[150 138 133  80 149 131 131 128 138 128 139 121]  j253
[136  80  79  48  66 127 155  83 102 166 153 148]  j619
[123 134 144  80  90  67 132 112 130 154 175 114]  j847
chg j253: [150 138 133  81 149 131 131 128 138 128 139 121] => 3, [80]
both j253 j847:  => [80]
chg j253: [150 138 133  80 148 131 131 128 138 128 139 121] => 4, [149]
both j847 j619:  => [80]
both j847 j253:  => [80]

[142 124 102 145 111 122 115  92 149 135 102 157 122 120 136 132 124 134
 144 128 140 138 149 141 122 116 122 119 113 154 161 134 119 158 133 126
 109 133 120 121 162 161 133 114 131  99 127 115 101 122 124 115 133 112
 132 131] = j300
[130 127 137 129 124 124 133 127 120 122 114 130 113 137 128 121 137 129
  46 120 133 145 134 107 142 128 124 118 145 137 109 133 126 121 115 105
 136 119 120 126 121 118 120 121 125 128 127 129 125 132 127 126 138 132
 120  56] = j972
[132 133 123 119 116 136 110 144 171 119 141 148 150 139 140 142 112 150
 133 140 115 111 118 136 105 147 147 159 101 133 167 133 117 157 145 162
 118 132 137 146 115 147 158 160 128 124 132 141 120 111 127 130  55 120
 162 141] = j879
chg j972: [129 127 137 129 124 124 133 127 120 122 114 130 113 137 128 121 137 129
  46 120 133 145 134 107 142 128 124 118 145 137 109 133 126 121 115 105
 136 119 120 126 121 118 120 121 125 128 127 129 125 132 127 126 138 132
 120  56] => 0, [130]
which: [130 127 137 129 124 124 133 127 120 122 114 130 113 137 128 121 137 129
  46 120 133 145 134 107 142 128 124 118 145 137 109 133 126 121 115 105
 136 119 120 126 121 118 120 121 125 128 127 129 125 132 127 126 138 132
 120  56] => j972

[108  41 161  60 162 123 144  97 122] : j66
[ 94  96  79 129 133 105 135 110  92] : j159
[ 88 135  97 132 144  51 110 104 112] : j604
[ 59 133  52 145 154 129 114  72  99] : j306
[164  97 130  91 137 188  92 148 200] : j444
[ 88  61 142  53 122 208 104 164 198] : j51
[110 147 120 140 100 137 119 166 110] : j423
chg j306: [ 59 133  52 146 154 129 114  72  99] => 3, [145]
both j444 j604:  => [97]
chg j66: [108  41 161  60 161 123 144  97 122] => 4, [162]
both j51 j66:  => [122]
both j604 j444:  => [97]
chg j306: [ 59 133  52 145 154 129 114  72  98] => 8, [99]

[103  72  62  83] -> j310
[103 104  65 141] -> j508
[104 129 137 108] -> j354
[ 66  99 142 160] -> j183
[103  83 130  89] -> j999
[136  90 157 143] -> j374
chg j183: [ 66  99 142 161] => 3, [160]
chg j183: [ 66  98 142 160] => 1, [99]
chg j310: [103  72  62  84] => 3, [83]
which: [103  83 130  89] => j999
chg j508: [103 104  66 141] => 2, [65]
both j508 j310:  => [103]
both j310 j508:  => [103]

[ 54 108  72  70 116 115 109  69 151 133 133 132 119  42 111  97  66  56
 128 120  45 120  44 118  51 128 152  58 113 117] = j411
[152 115 142 145 104 123 117 142 156 109 107 115 106 153 131 132 146 150
 134 125 152  69 153 117  53 132 146 146 104 115] = j428
[123  66 126 123  70  45  51 125 113 141 147 148  96 125 135 132 127 123
  77  57 122  87 123  40 123  61 129  70  54  80] = j169
[156  97  69 144  78  78  87 146 112 142 110 119  86 122 143 135 150 152
  94  84 153  98 157  85 153 124 124 148  74  87] = j565
chg j565: [156  97  69 144  78  78  87 146 112 142 110 119  86 122 143 135 150 152
  94  84 153  98 156  85 153 124 124 148  74  87] => 22, [157]
which: [156  97  69 144  78  78  87 146 112 142 110 119  86 122 143 135 150 152
  94  84 153  98 157  85 153 124 124 148  74  87] => j565
which: [152 115 142 145 104 123 117 142 156 109 107 115 106 153 131 132 146 150
 134 125 152  69 153 117  53 132 146 146 104 115] => j428
which: [123  66 126 123  70  45  51 125 113 141 147 148  96 125 135 132 127 123
  77  57 122  87 123  40 123  61 129  70  54  80] => j169
chg j565: [155  97  69 144  78  78  87 146 112 142 110 119  86 122 143 135 150 152
  94  84 153  98 157  85 153 124 124 148  74  87] => 0, [156]

[106 170 116  48 116]  j919
[ 89 110 120 199  86]  j90
[187 159 159 153 183]  j165
[178 116 136  59 177]  j86
chg j90: [ 90 110 120 199  86] => 0, [89]
chg j919: [106 171 116  48 116] => 1, [170]
chg j90: [ 88 110 120 199  86] => 0, [89]

